Below is a small trained network, with its code and all its weights. Each question gives an input and a class and asks what happens when units are switched off, that is, made to give their printed mean instead of their output.

import numpy as np


def w(rows, s, z=0):
    codes = np.array(rows[::2]) - 128.0
    scale = np.full(codes.shape[1], s)
    scale[-1] = z or s
    return codes * scale


def f(y):
    return np.maximum(y, 0)


def log_softmax(a):
    a = a - a.max(-1, keepdims=True)
    return a - np.log(np.exp(a).sum(-1, keepdims=True))


def net(x, mask):
    res = np.array(x, float).reshape(1, 4) / 4 @ E
    y = f(res @ A[0][:, :-1].T + A[0][:, -1])
    res = res + np.where(mask, y, B[0][:, -1]) @ B[0][:, :-1]
    return log_softmax(res[-1] @ U[:, :-1].T + U[:, -1])


A, B = {}, {}
E = w([
[127,131,134,124,72,100,123,122,254,49],'x0',
[133,130,148,123,186,15,123,204,105,56],'x1',
[128,147,117,130,80,129,129,235,181,240],'x2',
[147,122,140,125,243,240,127,181,166,84],'x3',
],0.0075)
A[0] = w([
[125,133,134,114,154,135,127,53,81,51,75],'N0',
[126,124,115,134,111,126,129,176,130,153,144],'N1',
[125,115,137,128,142,118,123,86,130,105,82],'N2',
[118,135,123,128,93,116,127,199,139,192,67],'N3',
[126,137,137,121,114,103,134,112,131,145,94],'N4',
[134,136,137,133,166,130,124,62,105,90,59],'N5',
[150,130,155,118,155,165,126,135,145,124,74],'N6',
[135,143,127,127,97,115,118,115,217,87,66],'N7',
[121,126,135,139,158,168,116,158,133,116,73],'N8',
[127,128,143,128,146,123,131,128,84,164,76],'N9',
[139,142,133,116,143,156,118,143,135,117,95],'N10',
[138,111,147,125,153,132,119,137,66,168,114],'N11',
[137,130,122,122,61,57,128,70,105,167,79],'N12',
[125,137,136,133,175,3,127,234,99,72,46],'N13',
[135,127,136,116,158,155,137,156,168,115,96],'N14',
[137,120,115,124,147,88,134,163,115,108,105],'N15',
[135,134,137,117,109,121,129,214,172,197,69],'N16',
[118,141,105,124,161,131,128,153,25,162,79],'N17',
[112,132,129,131,88,106,128,112,109,141,74],'N18',
[135,115,124,132,104,155,119,108,135,140,98],'N19',
[124,139,123,128,151,139,132,125,62,166,81],'N20',
[124,142,124,118,108,182,122,54,161,174,84],'N21',
[122,124,127,124,87,106,133,136,219,56,77],'N22',
[120,162,122,141,120,129,128,120,122,119,110],'N23',
[125,129,122,126,162,174,120,161,132,102,75],'N24',
[127,125,115,130,115,112,128,43,93,81,93],'N25',
[130,133,135,124,122,122,127,127,129,126,249],'N26',
[128,163,136,124,135,123,120,145,148,157,85],'N27',
[130,137,139,128,75,211,129,54,148,170,79],'N28',
[129,130,133,127,179,191,125,168,145,101,103],'N29',
[134,117,130,126,111,123,123,193,155,169,71],'N30',
[134,118,140,139,139,141,117,131,85,152,77],'N31',
[124,117,112,146,93,183,135,94,132,149,65],'N32',
[127,133,135,129,74,39,122,107,97,144,68],'N33',
[134,132,117,130,113,113,127,113,121,133,156],'N34',
[131,133,109,135,188,178,138,176,153,98,91],'N35',
[127,123,137,136,92,121,118,113,187,112,97],'N36',
],0.019,0.014)
B[0] = w([
[160,116,123,200,127,182,152,128,131,73,202],'N0',
[113,140,131,162,141,139,138,128,117,78,179],'N1',
[138,150,125,149,121,157,149,130,137,110,150],'N2',
[154,117,129,207,123,176,142,132,135,96,187],'N3',
[110,108,127,133,121,121,144,128,138,135,145],'N4',
[159,123,136,187,133,181,138,140,129,118,169],'N5',
[101,123,117,127,124,153,111,142,128,173,151],'N6',
[174,151,137,120,119,96,206,124,127,169,179],'N7',
[105,87,126,126,119,131,141,127,140,151,155],'N8',
[149,141,109,111,123,121,179,111,124,149,152],'N9',
[105,115,120,128,130,130,128,125,142,145,146],'N10',
[143,157,131,112,121,80,189,118,139,134,181],'N11',
[63,74,124,154,125,139,104,141,126,203,218],'N12',
[173,117,126,4,122,185,47,123,133,109,251],'N13',
[99,95,134,127,127,125,142,134,129,160,167],'N14',
[127,130,129,85,126,143,115,117,128,108,169],'N15',
[167,125,130,204,144,178,143,114,124,82,201],'N16',
[183,152,129,112,126,83,190,130,123,176,194],'N17',
[101,99,132,128,114,140,154,117,129,156,156],'N18',
[141,126,128,101,125,130,105,140,132,123,147],'N19',
[159,154,127,115,127,100,177,141,137,160,170],'N20',
[143,118,126,51,130,155,101,130,124,106,182],'N21',
[183,165,123,114,131,80,206,133,122,177,200],'N22',
[134,111,127,129,131,122,131,126,134,132,131],'N23',
[112,82,142,142,132,123,116,133,117,167,164],'N24',
[147,127,131,206,128,167,134,131,129,96,196],'N25',
[22,180,133,136,150,37,107,131,122,36,235],'N26',
[137,128,135,148,133,161,140,125,113,122,143],'N27',
[157,115,133,39,128,155,77,130,134,111,198],'N28',
[66,102,127,158,106,120,108,128,128,162,197],'N29',
[159,125,123,178,109,154,140,136,137,95,171],'N30',
[168,134,131,115,131,124,156,128,145,160,147],'N31',
[159,122,129,81,118,154,84,119,120,136,160],'N32',
[63,64,128,130,122,141,119,131,130,200,212],'N33',
[85,134,131,133,139,116,114,118,129,129,167],'N34',
[67,92,122,135,123,140,124,120,120,172,193],'N35',
[151,153,121,121,137,104,166,120,125,156,167],'N36',
],0.038,0.016)
U = w([
[31,63,160,150,105,124,140,135,133,187,118],'0',
[138,121,162,202,126,172,160,132,134,70,139],'1',
[139,117,160,48,115,147,97,120,134,108,121],'2',
[150,165,158,121,120,67,214,124,131,177,136],'3',
[34,178,159,159,161,29,95,125,120,63,255],'4',
[166,162,117,195,121,76,39,127,111,160,84],'5',
[166,202,87,210,138,80,2,134,129,198,83],'6',
[183,158,126,208,141,62,17,73,124,174,85],'7',
],0.0067,0.0072)

Each question gives the input, the list of numbers given to net, and the class t.
The units are the neurons (one row each of A and B). Each row of codes is followed by its name. A weight is (code - 128) times the scale printed after its matrix; where a second scale follows, it is the last column's (A, B and U).
mask holds one flag per neuron, in row order. A switched-off neuron (its flag False) gives its mean, the last column of its row in B, instead of its output. The means were averaged over made-up inputs and are rounded, as every weight is.
A unit's drop is (log p(t) with every unit on - log p(t) with that unit switched off) / (log p(t) with every unit on - log p(t) with every unit switched off).
The circuit of an input: a set's keep is (log p(t) with only the set's units on - log p(t) with every unit switched off) / (log p(t) with every unit on - log p(t) with every unit switched off). Starting from the 12 units with the biggest drops (on a tie, the unit counted first), units are removed one at a time, each time the one whose removal leaves the highest keep (on an exact tie, the one counted first), for as long as the keep stays at least 0.8.
units of the circuit, in order: the units of the circuit, biggest drop first
top k neurons: the k neurons with the biggest drops, biggest first
drop when u is switched off: that unit's drop, to one decimal
input [4,4,3,2], class 2: top 4 neurons : [N13; N17; N11; N20]
input [5,-8,-3,-5], class 2: units of the circuit, in order : [N28]
input [7,2,6,5], class 3: top 2 neurons : [N22; N7]
input [-8,6,-7,7], class 3: top 3 neurons : [N17; N11; N12]
input [7,-7,5,-2], class 2: top 4 neurons : [N28; N21; N32; N17]
input [2,-6,6,1], class 1: top 2 neurons : [N13; N16]
input [8,-7,-3,4], class 3: top 4 neurons : [N22; N13; N7; N36]
input [2,-8,4,7], class 2: top 3 neurons : [N28; N21; N12]
input [-8,8,-5,5], class 2: top 3 neurons : [N13; N22; N15]
input [-8,3,-7,7], class 3: top 2 neurons : [N17; N11]
input [-7,-5,-6,-4], class 3: top 2 neurons : [N17; N20]
input [7,-3,2,-6], class 3: top 3 neurons : [N22; N7; N36]
input [0,0,-6,5], class 1: top 3 neurons : [N0; N12; N33]
input [8,-7,1,1], class 3: units of the circuit, in order : [N22]
input [-3,8,3,-6], class 2: drop when N13 is switched off : 4.1
input [4,6,-4,-4], class 2: drop when N16 is switched off : 0.0
input [3,1,-4,3], class 1: drop when N34 is switched off : 0.1
